Below is a small trained network, with its code and all its weights. Each question gives an input and a class and asks what happens when units are switched off, that is, made to give their printed mean instead of their output.

import numpy as np


def w(rows, s, z=0):
    codes = np.array(rows[::2]) - 128.0
    scale = np.full(codes.shape[1], s)
    scale[-1] = z or s
    return codes * scale


def norm(h):
    return h / np.sqrt((h * h).mean(-1, keepdims=True) + 1e-5)


def f(y):
    return np.maximum(y, 0)


def log_softmax(a):
    a = a - a.max(-1, keepdims=True)
    return a - np.log(np.exp(a).sum(-1, keepdims=True))


def net(x, mask):
    res = np.array(x, float).reshape(1, 6) / 4 @ E
    u = 0
    for l in range(3):
        y = f(norm(res) @ A[l][:, :-1].T + A[l][:, -1])
        res = res + np.where(mask[u : u + 4], y, B[l][:, -1]) @ B[l][:, :-1]
        u += 4
    return log_softmax(norm(res)[-1] @ U[:, :-1].T + U[:, -1])


A, B = {}, {}
E = w([
[180,156,21,172,116,143,101,136,184,108],'x0',
[143,152,83,101,116,156,99,152,23,115],'x1',
[95,183,162,102,56,195,113,89,140,107],'x2',
[58,38,190,104,149,156,51,108,92,126],'x3',
[146,153,186,111,94,113,52,201,100,60],'x4',
[149,132,176,72,115,140,96,175,152,248],'x5',
],0.012)
A[0] = w([
[115,79,114,84,118,189,2,126,115,161,99],'0.n1',
[172,140,169,103,137,76,138,205,74,174,102],'0.n2',
[155,65,105,143,189,70,78,183,96,167,28],'0.n3',
[167,147,117,145,105,95,62,245,148,46,3],'0.n4',
],0.021,0.0035)
B[0] = w([
[115,114,148,177,162,222,142,180,101,179,244],'0.n1',
[131,132,171,145,112,195,138,181,110,140,231],'0.n2',
[108,130,124,95,181,32,105,115,156,136,227],'0.n3',
[112,248,158,126,179,30,129,110,146,155,251],'0.n4',
],0.014)
A[1] = w([
[139,106,103,122,94,133,97,109,133,57,80],'1.n1',
[173,155,4,147,114,156,118,124,129,119,2],'1.n2',
[151,168,58,104,122,108,81,125,155,142,5],'1.n3',
[148,156,128,109,93,116,57,150,102,106,23],'1.n4',
],0.031,0.0028)
B[1] = w([
[106,126,112,165,181,151,185,139,170,91,153],'1.n1',
[198,132,7,153,67,239,209,157,163,65,250],'1.n2',
[176,178,85,198,96,147,171,58,125,79,254],'1.n3',
[89,196,108,113,195,115,95,100,164,79,173],'1.n4',
],0.013,0.009)
A[2] = w([
[146,103,129,128,111,141,148,118,252,202,248],'2.n1',
[155,162,135,109,96,93,186,133,105,106,48],'2.n2',
[99,80,123,132,154,103,118,107,109,59,185],'2.n3',
[172,106,105,114,139,59,160,187,99,125,230],'2.n4',
],0.03,0.0012)
B[2] = w([
[141,252,120,150,150,52,119,130,153,92,252],'2.n1',
[34,138,210,111,144,152,186,109,131,94,229],'2.n2',
[144,92,102,96,86,153,152,132,163,97,184],'2.n3',
[60,186,204,81,127,105,112,77,109,174,193],'2.n4',
],0.017,0.012)
U = w([
[106,28,125,73,124,77,130,75,154,98,58],'0',
[167,121,37,202,89,216,172,112,156,14,138],'1',
[98,111,201,141,163,247,81,235,39,163,201],'2',
[119,255,164,159,230,45,110,157,173,141,190],'3',
[133,2,75,130,194,75,52,129,77,147,1],'4',
[233,18,98,180,85,57,45,99,38,130,36],'5',
],0.0098,0.0049)

Each question gives the input, the list of numbers given to net, and the class t.
The units are the neurons (one row each of A and B). Each row of codes is followed by its name. A weight is (code - 128) times the scale printed after its matrix; where a second scale follows, it is the last column's (A, B and U).
mask holds one flag per neuron, layer by layer. A switched-off neuron (its flag False) gives its mean, the last column of its row in B, instead of its output. The means were averaged over made-up inputs and are rounded, as every weight is.
A unit's drop is (log p(t) with every unit on - log p(t) with that unit switched off) / (log p(t) with every unit on - log p(t) with every unit switched off).
The circuit of an input: a set's keep is (log p(t) with only the set's units on - log p(t) with every unit switched off) / (log p(t) with every unit on - log p(t) with every unit switched off). Starting from all 12 units, units are removed one at a time, each time the one whose removal leaves the highest keep (on an exact tie, the one counted first), for as long as the keep stays at least 0.8.
circuit, biggest first: the units of the circuit, biggest drop first
k most important neurons: the k neurons with the biggest drops, biggest first
k most important neurons of layer l: the k neurons of layer l with the biggest drops, biggest first
drop when u is switched off: that unit's drop, to one decimal
input [-3,-3,-2,1,8,6], class 2: circuit, biggest first -> (0.n2)
input [-6,0,-1,-2,2,-4], class 2: 2 most important neurons of layer 0 -> (0.n4; 0.n3)
input [0,6,-1,1,-6,4], class 2: circuit, biggest first -> (0.n1; 0.n4)
input [3,7,0,-2,1,-5], class 1: 3 most important neurons -> (1.n3; 0.n3; 0.n2)
input [-8,-4,0,-7,8,4], class 2: 2 most important neurons of layer 0 -> (0.n2; 0.n3)
input [-7,1,-4,-6,4,-5], class 2: circuit, biggest first -> (2.n1; 0.n2)
input [4,-8,4,-8,-5,4], class 1: circuit, biggest first -> (0.n4; 0.n3)
input [-2,-1,7,8,-4,8], class 2: 2 most important neurons -> (0.n1; 0.n4)
input [-8,-8,1,6,-3,-7], class 1: 2 most important neurons -> (2.n3; 0.n4)
input [6,3,-6,-7,-1,-3], class 1: 3 most important neurons -> (1.n3; 1.n2; 2.n1)
input [-6,0,8,-4,-4,-5], class 0: 2 most important neurons of layer 2 -> (2.n1; 2.n2)
input [-2,-5,0,2,2,-4], class 1: 3 most important neurons -> (0.n4; 2.n3; 0.n3)
input [1,-2,1,8,4,6], class 2: drop when 0.n1 is switched off -> 0.2
input [5,4,0,8,-1,1], class 2: circuit, biggest first -> (0.n1)
input [3,8,3,-5,0,-3], class 1: drop when 1.n2 is switched off -> 0.3
input [-5,1,2,3,-5,-7], class 1: drop when 2.n3 is switched off -> 0.1
input [8,1,-8,-7,-3,-8], class 1: drop when 1.n2 is switched off -> 0.3
